In the rows, 128 means zero.
Facts:
badon Π zepli; bapok Π tadri; baren Π lili; basku Π stegetren; bega Π lili; bidrek Π klegru; bigar Π trezo
bolitis Π kledri; boru Π kledri; brabrel Π vepes; branos Π trezo; braskatrom Π lili; brazo Π vepes; brefer Π pides
brepu Π dregres; breskuvun Π stidrul; bribegrus Π pides; briza Π vepes; broflibur Π plifo; brumas Π bribro; bufe Π trezo
dagra Π buzo; dedror Π kledri; dege Π grogagra; digal Π zilek; dige Π trezo; drabrim Π zepli; drabrin Π kedul
dradada Π trezo; drafalun Π daplo; dranos Π drusoka; dregri Π vepes; dresko Π skibros; dromem Π stidrul; drudriner Π skibros
faste Π trezo; fatrus Π lugrim; fesigok Π bograk; fizazus Π skibros; flugon Π datri; forur Π medren; foruzur Π grogagra
fugran Π plifo; fugron Π skibros; fupam Π lili; gadruze Π pides; gedror Π klegru; geval Π plifo; gidrin Π grogagra
gigil Π nuseflin; gigroka Π stibres; gigum Π zepli; gitrumis Π gedrople; gradigrus Π medren; graflamo Π kledri; grevek Π troklapes
grirur Π trezo; gristas Π plifo; gritre Π medren; grodrek Π daplo; grostedrom Π mudu; grotok Π kledri; grubar Π stolok
grudum Π klegru; gukaro Π vepes; guzos Π zepli; kages Π klegru; kastus Π trezo; keklo Π stegetren; kesoso Π grogagra
kigre Π vibru; klaskon Π dreki; klasku Π vibru; klavak Π lugrim; kleboflom Π skoretru; kleflitra Π fosunel; klilen Π medren
klobru Π stidrul; kloflik Π stidrul; klovil Π stegetren; lagroma Π komek; lata Π grogagra; lekes Π medren; leskomis Π plifo
lesti Π trezo; loplo Π kletro; maber Π stidrul; mapoflu Π flaklan; mavelum Π roval; mebo Π zilek; migam Π kedul
mise Π lili; nibam Π kledri; niflo Π stolok; ninok Π flaklan; nitren Π lili; nobipluk Π buzo; noklen Π flaklan
nudrom Π trezo; pezek Π trezo; pipo Π zepli; pitran Π bugipe; pleflifle Π medren; plibo Π fifli; pliflepo Π medren
plofler Π kedul; plomaklir Π plifo; pludres Π tadri; popluk Π drenum; pumom Π lili; puskam Π plifo; radir Π fifli
ragron Π stidrul; ragruk Π dreki; ratre Π stidrul; ridel Π keba; rirun Π plifo; ristaplo Π roval; rodis Π lili
rulu Π flaklan; rutir Π skibros; sadok Π vepes; seplogas Π pides; sesom Π zezor; skaridrik Π troklapes; skevu Π medren
skimek Π lili; skipas Π bograk; skudek Π dreki; sterer Π klegru; stetralam Π grogagra; stovostel Π skibros; stuku Π gedrople
subri Π dreki; tadrek Π pides; tadren Π kledri; tizan Π medren; trastik Π medren; trastum Π zurik; trata Π skibros
tregril Π kledri; tridri Π lili; trirul Π vepes; tristom Π dreki; troditru Π vepes; vaton Π stolok; veflum Π lili
vinefon Π bredone; vodra Π medren; vosomas Π medren; votratrol Π stegetren; vufluk Π gopekin; vutram Π lili; zatam Π skibros
zezur Π kedul; zibu Π buzo; zivin Π dregres; zovi Π bograk; zuflun Π tadri; bapok Ξ zurik; bigar Ξ bugipe
branos Ξ popluk; braskatrom Ξ grodrek; breskuvun Ξ kleflitra; briza Ξ mavelum; bufe Ξ vibru; dege Ξ stibres; dige Ξ vaton
drafalun Ξ plifo; faste Ξ lekes; fesigok Ξ ragruk; foruzur Ξ vinefon; fugron Ξ bredone; gidrin Ξ buzo; gigil Ξ plifo
gigroka Ξ stidrul; gigum Ξ nuseflin; grostedrom Ξ digal; grubar Ξ vinefon; gukaro Ξ buzo; kages Ξ daplo; kesoso Ξ dranos
kigre Ξ sesom; klaskon Ξ datri; klavak Ξ vepes; kleboflom Ξ fifli; klobru Ξ nibam; kloflik Ξ klegru; klovil Ξ trezo
lekes Ξ datri; leskomis Ξ radir; loplo Ξ lekes; maber Ξ klegru; mavelum Ξ fosunel; mebo Ξ bredone; mise Ξ radir
nobipluk Ξ mavelum; noklen Ξ tadri; nudrom Ξ dreki; pipo Ξ flugon; pliflepo Ξ skaridrik; plofler Ξ kletro; pumom Ξ stovostel
radir Ξ broflibur; rodis Ξ stibres; rulu Ξ zilek; skaridrik Ξ popluk; skipas Ξ bufe; sterer Ξ votratrol; stetralam Ξ gredoram
tristom Ξ zezur; vinefon Ξ broflibur; vodra Ξ ridel; votratrol Ξ tadri; zovi Ξ buzo; zuflun Ξ ratre; badon α 283
bapok α 13; baren α 182; basku α 283; bega α 885; bidrek α 979; boru α 13; brabrel α 13
branos α 142; brefer α 283; brepu α 979; breskuvun α 292; bribegrus α 979; briza α 979; broflibur α 258
brumas α 13; bufe α 631; dagra α 775; dedror α 979; dege α 258; digal α 631; dige α 258
drabrim α 870; drabrin α 13; dradada α 182; drafalun α 631; dranos α 292; dresko α 182; dromem α 631
drudriner α 631; fesigok α 13; fizazus α 979; flugon α 631; foruzur α 631; fugron α 292; gadruze α 292
gedror α 775; gidrin α 142; gigil α 775; gigum α 142; gitrumis α 979; gradigrus α 258; graflamo α 0
grevek α 292; gristas α 775; grostedrom α 13; grotok α 283; grubar α 0; grudum α 870; guzos α 979
kastus α 870; kesoso α 283; kigre α 631; klasku α 0; klavak α 13; kleflitra α 13; kloflik α 142
lagroma α 292; lata α 13; lekes α 885; lesti α 0; loplo α 0; maber α 13; mapoflu α 292
mavelum α 182; mebo α 13; migam α 631; mise α 775; nibam α 258; ninok α 142; nitren α 292
nobipluk α 631; noklen α 13; nudrom α 775; pezek α 292; pipo α 13; pitran α 182; pleflifle α 142
plibo α 292; pliflepo α 870; plofler α 885; pludres α 283; popluk α 292; pumom α 13; puskam α 13
ragron α 885; ragruk α 142; ratre α 182; ridel α 292; ristaplo α 631; rulu α 631; rutir α 870
sadok α 182; seplogas α 0; sesom α 283; skaridrik α 631; skevu α 292; skimek α 979; skipas α 292
skudek α 631; sterer α 13; stetralam α 292; stovostel α 13; subri α 182; tadren α 631; trastik α 182
trastum α 0; trata α 258; tregril α 885; trirul α 631; tristom α 979; troditru α 775; vaton α 979
veflum α 870; vinefon α 182; votratrol α 182; vufluk α 979; zatam α 283; zezur α 182; zibu α 142
zivin α 258; zovi α 182; zuflun α 258; bega μ vaton; bidrek μ keba; brabrel μ dregres; branos μ kleboflom
bribegrus μ tadri; broflibur μ nibam; brumas μ kleflitra; digal μ loplo; drabrin μ zuflun; dradada μ zuflun; drafalun μ datri
dregri μ kedul; dresko μ votratrol; flugon μ kletro; gedror μ stovostel; geval μ tadri; gidrin μ keba; gigil μ kleboflom
gigroka μ gadruze; gigum μ sadok; gitrumis μ gedrople; gradigrus μ gedrople; grevek μ dranos; grirur μ vaton; gristas μ vufluk
grodrek μ skoretru; grostedrom μ medren; grotok μ vepes; grudum μ klasku; kesoso μ skoretru; kigre μ fifli; klilen μ sesom
lekes μ nuseflin; lesti μ kledri; migam μ ratre; niflo μ badon; ninok μ dregres; nudrom μ zuflun; pezek μ zovi
pipo μ trezo; pitran μ dregres; plibo μ zuflun; pliflepo μ dreki; radir μ dregres; ragron μ tadri; rirun μ lili
rodis μ kledri; sadok μ stolok; skaridrik μ zepli; skipas μ flugon; stetralam μ votratrol; tadrek μ zuflun; trastum μ bufe
trata μ lili; tridri μ zuflun; trirul μ stidrul; veflum μ vufluk; vodra μ lili; vufluk μ bufe; zatam μ klasku
zivin μ dranos

Known rows:
skaridrik: [161 128  99 131 123 158 147  95 126 180 128 123 142 120 147 109 120 155
 123 122 107 132 142  70 143 161 124 177 127 122 125 158 169 129 120 134
 126 126]
guzos: [129 135 142 117 112 123 135 133 116 122 121 154 111 129 124 114 130 129
 126 130 112 132 113 146 141 113 126 125 134 117 138 113 117 122 135 123
 153 147]
gedrople: [116 136 142 127 112 112 120 139 128 129 109 145 131 130 132 119 140 144
 126 125 123 129 109 129 119 118 122 109 137 130 128 108 119 124 133 122
 153 152]
stibres: [118 137 137 127 114 111 118 139 130 127 108 147 131 132 130 121 137 145
 125 128 123 128 112 127 121 119 120 112 137 128 128 108 125 123 135 122
 155 154]
broflibur: [ 85 128 184 128  92 152 158 109  91 152 151 121  99 114 134  99 125 176
 121 120 150 164 100 137  82 130 129 105 140 111 144 105  91 139 125 164
 110 125]
dradada: [ 87 135 127 137 137 109 118 133  76 156 112 114  69 162 128 143 127 162
 118 141 119 175 132 104 127 139 146 161 130 124 144 124  88 146 163 130
 155 139]
gadruze: [116 130 145 120 114 117 128 140 122 118 126 144 119 125 129 120 138 145
 128 130 118 140 117 140 129 128 123 115 126 125 129 109 125 120 139 124
 151 151]
forur: [128 129 145 127 107 114 117 142 117 116 123 142 119 119 129 126 138 156
 129 137 116 138 116 146 127 115 132 115 133 129 124 109 134 124 142 115
 145 141]
maber: [153 134 122 135 125 152 154 119 145 157 140 128 138 133 128 103 124 146
 132 124 147 133 141  99 131 154 112 159 121 125 111 139 196 127 126 112
 137 136]
stovostel: [122 132 144 120 119 117 130 139 123 119 129 141 118 126 132 114 142 143
 122 129 121 143 117 141 127 133 121 113 127 129 135 109 126 125 142 122
 156 149]
dregres: [120 148 111 138 102  91  98 142 117 136 132 139 133 104 135 114  77 114
  95 119 132 148 130 132 117 111 119  87 143 110 121  94 134 121 157 143
 143 170]
tadrek: [ 87 119 140 134 132 113 111 144  82 159 108 121  77 165 130 144 123 169
 106 139 103 166 137  99 114 125 144 161 122 119 141 123  95 143 163 133
 148 145]
pumom: [145 136 123 131 126 153 151 119 158 152 135 129 139 128 130 100 114 146
 138 133 152 141 132 101 125 148 126 162 119 124 113 149 194 121 130 114
 141 133]
dagra: [126 134 143 117 126 114 138 131 123 117 126 142 113 123 129 114 136 141
 123 130 126 146 114 145 130 137 122 111 129 122 141 109 123 129 144 118
 156 146]
zatam: [124 124 143 115 121 122 133 120 103 151 126 128 110 113 154 113 137 142
 113 118 103 147 111 126 133 141 140 123 130 126 154 123  90 134 135 136
 143 130]
migam: [119 121 141 119 114 123 127 122 104 150 121 131 112 115 148 118 133 144
 119 122  97 145 114 123 133 130 142 123 129 124 146 125  92 130 133 139
 137 136]
bega: [111 126 142 117 116 125 118 128 119 146 123 125 116 110 159 110 131 147
 121 129 105 155 106 123 123 133 155 128 128 133 149 135  96 124 138 142
 148 129]
vinefon: [121 150 177 153  82 200 196  93 121 171 173 126 109 141 104  67 107 171
 138 128 209 152 116 122  72 119 103 147 152 105 113 120 190 141 108 146
  97 114]
trastik: [133 136 144 121 114 111 124 137 114 116 127 140 114 118 131 123 136 154
 124 134 126 139 114 152 129 127 131 118 136 130 134 108 131 127 144 111
 154 135]
keba: [116 136 142 127 112 111 120 138 129 129 109 144 130 130 132 119 139 144
 126 125 124 129 109 129 119 118 123 108 137 129 128 108 120 124 132 122
 153 152]
ristaplo: [125 132 142 119 116 119 134 134 121 119 122 150 115 126 125 116 134 136
 127 131 115 139 115 143 134 119 125 117 131 119 135 112 121 123 138 121
 151 149]

Rows:
No name comes twice in this set of rows, the named rows included.
[161 137 122 131 117 159 161 112 136 161 133 142 131 136 119 103 114 131
 135 124 137 123 137 103 144 132 117 169 128 113 115 142 186 124 119 112
 133 135]	tristom
[122 134 107 150 149 142 151 106  98 195 122 101  87 166 120 132 109 166
 127 136 145 169 155  63 131 165 136 199 123 115 124 155 153 153 149 116
 133 127]	nudrom
[ 89 124 140 131 140 110 117 141  83 157 111 118  75 162 133 143 122 170
 103 137 112 170 135 103 114 138 143 161 124 120 148 121  94 146 167 129
 154 140]	drabrin
[115 124 142 122 117 119 122 128 107 147 127 122 115 113 155 118 139 151
 116 122 106 151 114 122 125 142 141 118 126 134 144 122  98 132 137 138
 141 135]	brumas
[143 131 101 137 112 160 149  92 117 182 130 120 137 116 138 120 121 150
 147 121 115 132 139  73 152 156 133 171 125 120 111 158 155 123 109 138
 114 130]	branos
[156 117 126 140 110 156 137 108 122 187 133 110 140 112 151 116 129 168
 131 122 121 131 135  82 129 148 143 164 126 134 114 155 168 133 116 122
 110 112]	vodra
[167 138 110 129 120 158 159 109 137 157 132 144 137 136 122 103 116 136
 131 126 126 120 141  96 147 139 109 175 129 114 117 145 191 123 120 117
 138 137]	briza
[151 130 122 130 115 158 159 115 138 158 132 141 140 131 115 116 113 141
 140 123 134 120 143  97 142 139 114 167 118 110 105 140 188 116 117 117
 128 142]	kloflik
[124 123 143 115 109 130 131 119 100 154 120 136 112 115 151 116 137 140
 120 120  91 137 109 124 140 125 146 130 132 125 150 129  85 128 125 139
 137 130]	bribegrus
[116 131 111 126  97 104 104 126  90 156 142 129 121  83 148 123  66 117
  94 113 101 155 138 123 133 122 139 104 131 100 132 111 104 119 151 164
 120 157]	ninok
[121 120 141 118 114 124 127 121 104 151 121 130 114 112 152 119 136 145
 120 121  95 143 112 121 133 132 143 123 129 125 146 127  91 130 130 139
 136 134]	flugon
[154 125 119 132 129 154 157  98 127 187 137 111 134 117 149 106 121 153
 124 115 132 141 135  81 132 169 131 161 122 125 129 153 161 137 121 125
 123 119]	gigil
[149 129 125 139 115 155 148 121 145 160 136 131 140 133 127 105 126 146
 138 127 140 129 139  95 131 141 116 158 121 126 105 142 193 124 121 114
 130 139]	kleboflom
[120 139 130 126 114 110 116 137 129 121 106 149 134 131 131 121 139 149
 123 130 115 129 112 125 122 122 116 114 140 129 130 108 126 123 136 125
 159 155]	fosunel
[106 129 130 129 111 118 120 122 101 146 126 121 113 113 147 124 143 148
 135 127 107 153 114 120 137 140 143 117 128 134 133 124  93 128 132 142
 135 141]	pezek

The same objects again, as new rows of numbers:
Known rows:
branos: [134 119 113 131 126  96 155 125 100 133 108  93 107 134 127 165 139 143
 125 104 116 134 118 140 135 123 120 113 153  97 127 130]
fizazus: [142 127  86 118 142 118 125 138 120 116  93 101 128 150 115 125 134 127
 119 131 128 129 138 129 105 130 138 115 145 118 133 124]
rulu: [155 119 108 122 136 114 142 125  89 122  80  94 109 138 111 136 127 152
 138 122 127 114 128 121 142 127 143 133 146 130 137 121]
radir: [115  77 100 125 172  86 148 109  49 117 110  84 117 147 144 179 181 172
 200  86 130  36 121 145 121 129 167 126 167 107 108  96]
fifli: [145 127 106 113 139 111 139 139 119 110 108 117 129 156 120 113 145 121
 136 135 126 138 135 137 121 137 134 102 140 129 131 118]
plibo: [131 113  81 123 142 125 111 115 125 111 112 100 118 143 117 125 151 128
 134  76 122 165 134 141 108 119 132  96 132 114 128 136]
kigre: [140 116 110 131 129 112 135 107  84 127  83  98 111 132 118 144 138 145
 136 106 121 128 125 122 126 115 138 121 144 122 128 130]
gigil: [129 113 108 124 129 116 150 118  90 127 119  93 106 137 124 155 129 141
 144 103 118 108 118 140 139 115 123 114 148 120 129 129]
skaridrik: [141 118 115 130 126 112 138 105  82 130  81  98 109 130 116 145 134 146
 132 108 120 136 121 120 130 114 135 121 144 122 130 131]
pliflepo: [144 113 114 128 133 101 151 127  93 127 117  88 109 134 125 158 137 135
 160 109 125 113 120 132 140 122 118 108 148 119 126 123]
vufluk: [128 128  90 131 131 117 116 121 113 125  99 105 130 143 125 136 148 114
 118 114 123 138 137 131  90 119 130 104 144 109 124 136]
brabrel: [118 122  97 117 154 100 131  85 119 120  74 122 138 148 122 117 133 140
 123 122 116 154 127 129  83 119 140  88 133 126 111 126]
bega: [119 130  87 129 141 119 134 109 114 124 107  99 130 147 123 144 129 119
 132 123 120 123 133 149 117 119 126  99 145  99 123 140]
grubar: [148 101  90 128 148 118 151 139  72 121 105  79 103 143 124 165 134 157
 161 115 132  58 129 140 144 129 153 145 164 108 131 112]
vutram: [136 135 111 114 147 100 133 127 120 114  97 102 136 153 115 116 139 125
 139 134 129 126 138 135 131 138 130 104 141 124 137 127]
zezor: [145 127 105 113 140 111 138 139 120 110 109 118 129 157 120 112 145 121
 137 137 126 139 136 137 121 138 134 102 140 129 131 118]
zibu: [139 126  89 117 145 110 143 142 127 117 113 102 127 155 124 129 124 124
 130 134 128 115 134 146 115 133 129 109 151 112 131 123]
komek: [145 127 105 113 139 111 137 139 120 110 109 118 129 157 120 112 145 121
 136 135 126 138 136 137 121 138 134 102 139 129 131 118]
kages: [149 118 122 117 134  93 152 139  95 118 102  96 113 143 121 138 135 146
 147 121 129 111 124 126 145 133 133 122 153 129 138 117]
brazo: [140 127 102 112 143 103 134 138 126 114 108 108 132 155 122 114 136 124
 131 128 131 125 136 136 111 135 131 106 145 128 133 121]
brepu: [143 128  87 118 143 117 125 137 120 117  92 101 128 150 114 126 136 127
 121 131 127 131 138 129 108 133 137 114 144 118 133 123]

Rows:
No name comes twice in this set of rows, the named rows included.
[129 123  99 102 156 108 146 117 121 107  94 122 134 159 114 119 138 140
 133 143 115 149 125 135 113 137 135  89 132 133 119 108]	dregres
[144 131 106 115 140 108 138 140 130 114 104 116 127 154 116 117 154 125
 119 129 122 157 135 141 125 146 129 103 136 120 130 118]	trezo
[154 128 129 125 139  92 149 112  85 121  68  96 118 138 111 129 128 151
 150 130 129 118 130 120 158 131 144 126 146 126 140 126]	pumom
[134 114 109 130 127  99 154 124  89 128 114  95 110 137 131 161 133 139
 143 110 121 113 119 137 128 116 126 112 158 107 126 129]	gigum
[147 102 115 121 146  92 151 143  76 117 110  87 112 146 130 150 151 153
 171 110 137  68 128 134 143 134 149 135 164 123 134 107]	leskomis
[157 126 105 116 146 112 136 142 122 110 111 111 130 153 118 112 146 115
 156 137 131 133 138 134 128 144 127  99 133 136 129 112]	medren
[152 103 101 126 148 112 141 129  70 120  88  86 108 141 121 148 142 159
 162 112 135  72 132 129 141 130 159 145 157 122 133 111]	foruzur
[145 126 130 118 137  91 152 127  88 118  93  90 117 141 115 141 136 147
 153 126 127 112 126 126 163 133 132 120 150 125 142 122]	braskatrom
[137 130  93 115 145 109 137 144 137 119 113 101 126 153 119 129 139 128
 116 124 124 133 134 148 120 142 122 108 143 112 132 122]	kastus
[125 130 105 124 138  98 125 122 131 124 106 110 133 146 126 126 159 120
 115 104 120 155 133 141 100 131 121  95 139 112 124 131]	grirur
[137 124 103 124 144 101 125 123 125 120 111 105 134 146 127 122 151 112
 149 113 129 136 136 134 104 130 120  91 137 126 123 126]	klilen
[117 131 101 125 138 109 131 114 115 122 112 101 135 148 125 138 142 115
 136 118 121 129 134 145 117 123 121  94 144 108 127 138]	veflum
[141 119  89 134 144  98 127 111 138 118  98 109 120 142 127 122 148 132
 125  79 123 185 135 149 107 125 134  94 138  93 124 139]	dradada
[148 120 103 123 136 105 160 143 104 127 105  88 104 141 119 160 127 151
 128 121 121 113 122 141 150 134 127 128 155 103 135 120]	dige

The same objects again, as new rows of numbers:
Known rows:
troditru: [138 141 114 138 130 116 137 134 116 123 117 139 124 105 125 134 132 129
 129 114 117 148 137 140 140 154 126 129 116 122 127 134]
ragron: [168 126 104  99 131  98 128 121 102 145 143 120  97 101 116 114 156  98
 127 144 121 140 129 130 142 140 130  93 118  85 137 138]
klegru: [121 132 123 122 140 124 134 128 136 142 115 120 143 127 147 129 124 143
 121 117 129 130 124 135 126 118 123 139 124 141 124 128]
forur: [131 123 132 133 127 136 127 144 124 142 106 121 129 119 115 137 120 122
 115 135 136 123 122 127 129 141 135 149 116 143 129 122]
kastus: [136 133 115 130 140 129 119 151 132 131 117 119 126 134 130 140 138 125
 116 128 133 137 139 124 141 116 143 149 122 134 131 124]
skaridrik: [123 124 148 157 111 132 107 111 135 128 164 158 122 134 148  94 139 111
 140 138 129  92 143 121 130 133 143 110 132 126 135 136]
lekes: [120 127 206 132 130 175 253 116 124 151 157 151  79 142  66 116 138 120
 165 116 206 161 141 119 182 122 119  53 105  64 161 104]
datri: [107 138 136 113 148 132 205 120 146 147 114 117 128 139 109 138 121 151
 126 107 169 150 114 122 158 110 114 118 108 118 136 101]
klaskon: [ 96 131 172 162 123 163 183 123 143 118 141 147 124 146 107 131 111 139
 143 120 162 136 143 125 145 110 129 109 121 129 138 112]
stolok: [124 129 119 116 140 121 135 127 134 141 117 117 139 125 142 130 125 144
 121 119 131 131 120 133 130 117 121 138 122 141 125 124]
drabrim: [129 138 115 134 130 128 123 144 135 137 114 119 129 122 121 134 125 126
 126 139 127 140 139 126 133 120 136 140 117 134 128 127]
pleflifle: [130 127 129 138 124 133 126 143 128 146 106 122 129 119 116 138 123 127
 114 136 137 116 121 124 134 145 138 148 113 146 128 119]
gristas: [159 122  95  99 126  93 129 112 105 121 148 129 100 105 116 110 149  99
 128 134 125 136 115 118 145 155 120 105 118  97 133 136]
broflibur: [174 103 111  96 100 114 121 130 102 124 162  95 110 124  98 164 149 166
 155 156 108 140 101 114 132 136 121  84 144 118 112 119]
nibam: [131 132 118 130 131 121 130 135 123 133 112 120 128 115 122 139 124 122
 118 130 119 136 135 138 125 127 133 131 121 124 127 131]
plibo: [122 160 126  90 103 130 129  99 147 115  90 132 140 210 116 163 184 138
 112 144 115 124  77 107  76 182 142 122 144  75 145 134]
tridri: [123 180 128  87 118 139 113  98 146 113  95 133 142 209 107 153 176 137
 119 149 123 143  79 109  80 173 135 125 152  74 143 127]
lata: [131 131 117 123 135 131 129 141 119 109 115 128 127 114 120 129 118 118
 130 120 125 159 137 134 126 131 115 144 125 129 127 138]
gigil: [138 118 149 139 117 134 127 113 111 108 171 161 109 123 133  95 140 111
 154 124 130 128 140 128 135 142 122  96 136 110 136 143]
geval: [146 116  95  97 123  99 121 112 122 128 141 111 107 121 112 118 137 100
 116 150 131 117 107 108 132 132 126 116 122 111 132 126]
pumom: [111 139 166 154 136 165 116 127 116  91 149 156 136 127 126 109 102 124
 147 118 134 155 148 144 121 117 113 129 145 140 127 132]

Rows:
No name comes twice in this set of rows, the named rows included.
[116 121 162 163 126 154 123 137 129 108 147 149 131 148 143 130 128 130
 129 118 137 119 149 132 131 113 145 134 136 148 133 128]	bigar
[123 126 155 175 123 141 121 127 127 117 162 161 126 137 151 118 140 125
 126 125 141 105 150 129 146 124 155 125 123 149 138 126]	bufe
[130 107 168 140 113 162 110 134 126 133 158 143 115 134 126  92 130 103
 149 150 146 113 142 116 124 120 132 117 134 130 137 139]	pliflepo
[120 147 117 130 140 114 121 114 125 128 110 121 138 125 116 148 113 132
  99 126 124 115 108 136 128 139 131 141 131 136 122 105]	nitren
[142 106 107  93 128 102 127 145 152 182 110  98 105 130 126 131 125 143
 168  95  91  81 135 117 138 119 110 115 172  71 101 122]	pitran
[125 127 113 129 127 110 131 122 126 130 114 120 131 122 122 145 121 126
 103 129 123 110 115 130 126 138 136 137 121 135 125 118]	dranos
[125 164 126  90 104 138 124 109 150 114  93 133 138 208 113 154 186 135
 123 149 118 140  88 105  79 174 140 124 143  74 146 140]	tadrek
[150 103  92  78 130 100 118 106 107  99 155 113 102 116 106 102 130  80
 113 150 141 129  97 103 131 132 110 122 126 115 135 130]	vufluk
[126 146 117 107 157 116 120 108 121 136 129 116 139 119 131 121 116 134
 109 127 140 135 105 135 135 116 114 134 129 139 125 108]	lili
[111 136 159 185 114 147 119 126 138 127 146 161 136 130 149 116 125 134
 138 127 128 106 156 135 132 131 148 125 124 149 131 131]	nobipluk

